Below are the code and all the weights of a small trained network. Each question names an input and a class and asks about switching units off, where a switched-off unit gives its printed mean instead of its output.

import numpy as np


def w(rows, s, z=0):
    codes = np.array(rows[::2]) - 128.0
    scale = np.full(codes.shape[1], s)
    scale[-1] = z or s
    return codes * scale


def norm(h):
    return h / np.sqrt((h * h).mean(-1, keepdims=True) + 1e-5)


def f(y):
    return y / 2 * (1 + np.tanh(0.7978845608 * (y + 0.044715 * y**3)))


def log_softmax(a):
    a = a - a.max(-1, keepdims=True)
    return a - np.log(np.exp(a).sum(-1, keepdims=True))


def net(x, mask):
    res = np.array(x, float).reshape(1, 5) / 4 @ E
    u = 0
    for l in range(3):
        y = f(norm(res) @ A[l][:, :-1].T + A[l][:, -1])
        res = res + np.where(mask[u : u + 11], y, B[l][:, -1]) @ B[l][:, :-1]
        u += 11
    return log_softmax(norm(res)[-1] @ U[:, :-1].T + U[:, -1])


A, B = {}, {}
E = w([
[55,101,148,217,112],'x0',
[238,122,87,145,31],'x1',
[64,176,130,136,52],'x2',
[73,3,62,83,19],'x3',
[89,123,243,105,105],'x4',
],0.005)
A[0] = w([
[94,160,115,200,143,149],'L0N0',
[82,129,97,130,61,130],'L0N1',
[132,112,160,118,147,227],'L0N2',
[99,72,103,105,53,6],'L0N3',
[68,212,55,80,143,168],'L0N4',
[50,16,111,134,96,55],'L0N5',
[127,133,90,202,116,50],'L0N6',
[142,124,59,81,120,89],'L0N7',
[145,173,175,68,255,161],'L0N8',
[96,79,94,150,181,186],'L0N9',
[38,56,170,73,165,53],'L0N10',
],0.0071,0.002)
B[0] = w([
[169,154,111,198,148,167],'L0N0',
[182,156,175,2,184,176],'L0N1',
[163,125,57,50,135,167],'L0N2',
[94,128,171,94,147,182],'L0N3',
[179,93,252,190,64,179],'L0N4',
[104,75,175,75,93,237],'L0N5',
[108,106,139,194,197,138],'L0N6',
[135,187,92,72,175,156],'L0N7',
[153,116,222,124,186,255],'L0N8',
[141,99,111,193,109,180],'L0N9',
[130,95,104,93,137,209],'L0N10',
],0.006,0.0035)
A[1] = w([
[105,191,139,59,98,226],'L1N0',
[118,166,186,140,232,142],'L1N1',
[86,98,156,213,160,34],'L1N2',
[186,142,143,219,117,168],'L1N3',
[170,74,146,2,119,216],'L1N4',
[196,118,159,148,63,252],'L1N5',
[94,1,132,97,136,148],'L1N6',
[53,96,121,130,231,32],'L1N7',
[78,77,29,146,108,157],'L1N8',
[214,107,103,95,200,63],'L1N9',
[144,138,122,92,133,65],'L1N10',
],0.0097,0.0025)
B[1] = w([
[170,173,128,77,49,169],'L1N0',
[211,81,177,128,71,204],'L1N1',
[162,131,43,183,105,152],'L1N2',
[2,119,129,131,121,183],'L1N3',
[65,119,111,181,107,254],'L1N4',
[101,160,87,68,184,185],'L1N5',
[143,9,136,125,104,224],'L1N6',
[220,99,72,148,97,153],'L1N7',
[166,112,190,122,188,167],'L1N8',
[152,133,88,126,196,169],'L1N9',
[127,133,121,155,110,128],'L1N10',
],0.0077,0.0079)
A[2] = w([
[213,115,192,148,135,88],'L2N0',
[111,156,59,216,154,60],'L2N1',
[154,183,114,184,135,120],'L2N2',
[126,96,170,109,77,124],'L2N3',
[182,254,105,172,123,63],'L2N4',
[119,153,48,114,196,82],'L2N5',
[177,132,161,95,195,183],'L2N6',
[145,124,217,73,221,29],'L2N7',
[117,136,105,62,29,176],'L2N8',
[48,212,208,135,114,254],'L2N9',
[234,185,147,70,78,175],'L2N10',
],0.0098,0.003)
B[2] = w([
[252,113,204,38,148,227],'L2N0',
[90,148,101,167,113,174],'L2N1',
[114,34,84,137,77,160],'L2N2',
[58,68,149,92,198,224],'L2N3',
[102,36,100,73,150,197],'L2N4',
[94,145,73,69,254,167],'L2N5',
[93,94,181,178,194,207],'L2N6',
[90,209,188,189,149,185],'L2N7',
[67,194,173,100,86,254],'L2N8',
[202,129,70,115,159,245],'L2N9',
[109,243,121,133,164,251],'L2N10',
],0.0071,0.0039)
U = w([
[89,143,47,120,238,165],'0',
[100,143,58,249,95,121],'1',
[199,193,227,119,216,175],'2',
[199,29,141,169,161,153],'3',
[31,65,173,67,56,173],'4',
[81,251,91,42,119,159],'5',
[141,168,132,151,91,2],'6',
[135,163,141,145,103,35],'7',
],0.015,0.0079)

Each question gives the input, the list of numbers given to net, and the class t.
The units are the neurons (one row each of A and B). Each row of codes is followed by its name. A weight is (code - 128) times the scale printed after its matrix; where a second scale follows, it is the last column's (A, B and U).
mask holds one flag per neuron, layer by layer. A switched-off neuron (its flag False) gives its mean, the last column of its row in B, instead of its output. The means were averaged over made-up inputs and are rounded, as every weight is.
A unit's drop is (log p(t) with every unit on - log p(t) with that unit switched off) / (log p(t) with every unit on - log p(t) with every unit switched off).
The circuit of an input: a set's keep is (log p(t) with only the set's units on - log p(t) with every unit switched off) / (log p(t) with every unit on - log p(t) with every unit switched off). Starting from the 12 units with the biggest drops (on a tie, the unit counted first), units are removed one at a time, each time the one whose removal leaves the highest keep (on an exact tie, the one counted first), for as long as the keep stays at least 0.8.
units of the circuit, in order: the units of the circuit, biggest drop first
most important unit: the unit with the biggest drop
top k neurons: the k neurons with the biggest drops, biggest first
k most important neurons of layer l: the k neurons of layer l with the biggest drops, biggest first
drop of u: that unit's drop, to one decimal
input [-8,3,-3,-2,0], class 0: units of the circuit, in order => L1N9, L1N4, L2N5
input [3,7,-3,-6,3], class 0: most important unit => L1N3
input [-2,6,-4,1,6], class 5: top 2 neurons => L1N5, L0N5
input [-8,1,4,-2,7], class 5: units of the circuit, in order => L1N0, L2N10
input [6,6,5,-2,3], class 0: units of the circuit, in order => L1N1, L1N5
input [-6,-6,5,0,5], class 2: top 4 neurons => L0N8, L1N3, L0N5, L0N4
input [8,-7,3,-1,1], class 3: top 2 neurons => L1N4, L1N1
input [5,-2,1,-4,1], class 3: top 4 neurons => L1N1, L1N4, L0N8, L2N0
input [-5,-8,-8,0,4], class 3: top 3 neurons => L1N7, L0N1, L0N10
input [5,4,-3,-4,-8], class 0: top 4 neurons => L2N5, L1N4, L1N6, L1N1
input [2,1,2,-4,1], class 3: 4 most important neurons of layer 0 => L0N1, L0N9, L0N0, L0N8
input [-6,5,-6,2,8], class 5: top 2 neurons => L0N5, L1N5
input [2,-3,2,-1,1], class 3: top 2 neurons => L1N2, L1N1
input [1,-2,-2,-5,-8], class 3: top 3 neurons => L1N1, L0N8, L0N1
input [-6,2,4,-4,1], class 5: 2 most important neurons of layer 1 => L1N0, L1N8
input [3,-3,6,-7,-4], class 3: top 3 neurons => L1N1, L1N4, L0N8
input [8,-5,-1,1,-4], class 3: 2 most important neurons of layer 1 => L1N8, L1N4
input [2,7,-5,-7,-5], class 0: top neuron => L1N3
input [-3,8,-4,5,1], class 5: 2 most important neurons of layer 1 => L1N5, L1N3
input [0,-6,5,-3,-4], class 3: top 2 neurons => L1N1, L1N2
input [6,-5,2,4,-6], class 3: top neuron => L1N8
input [5,-7,0,5,-6], class 3: drop of L0N9 => 0.1
input [5,6,5,-4,-7], class 0: drop of L1N5 => 0.2
input [-8,-7,0,2,-7], class 2: drop of L0N1 => -0.1
input [8,1,0,-4,3], class 1: drop of L0N1 => 0.0
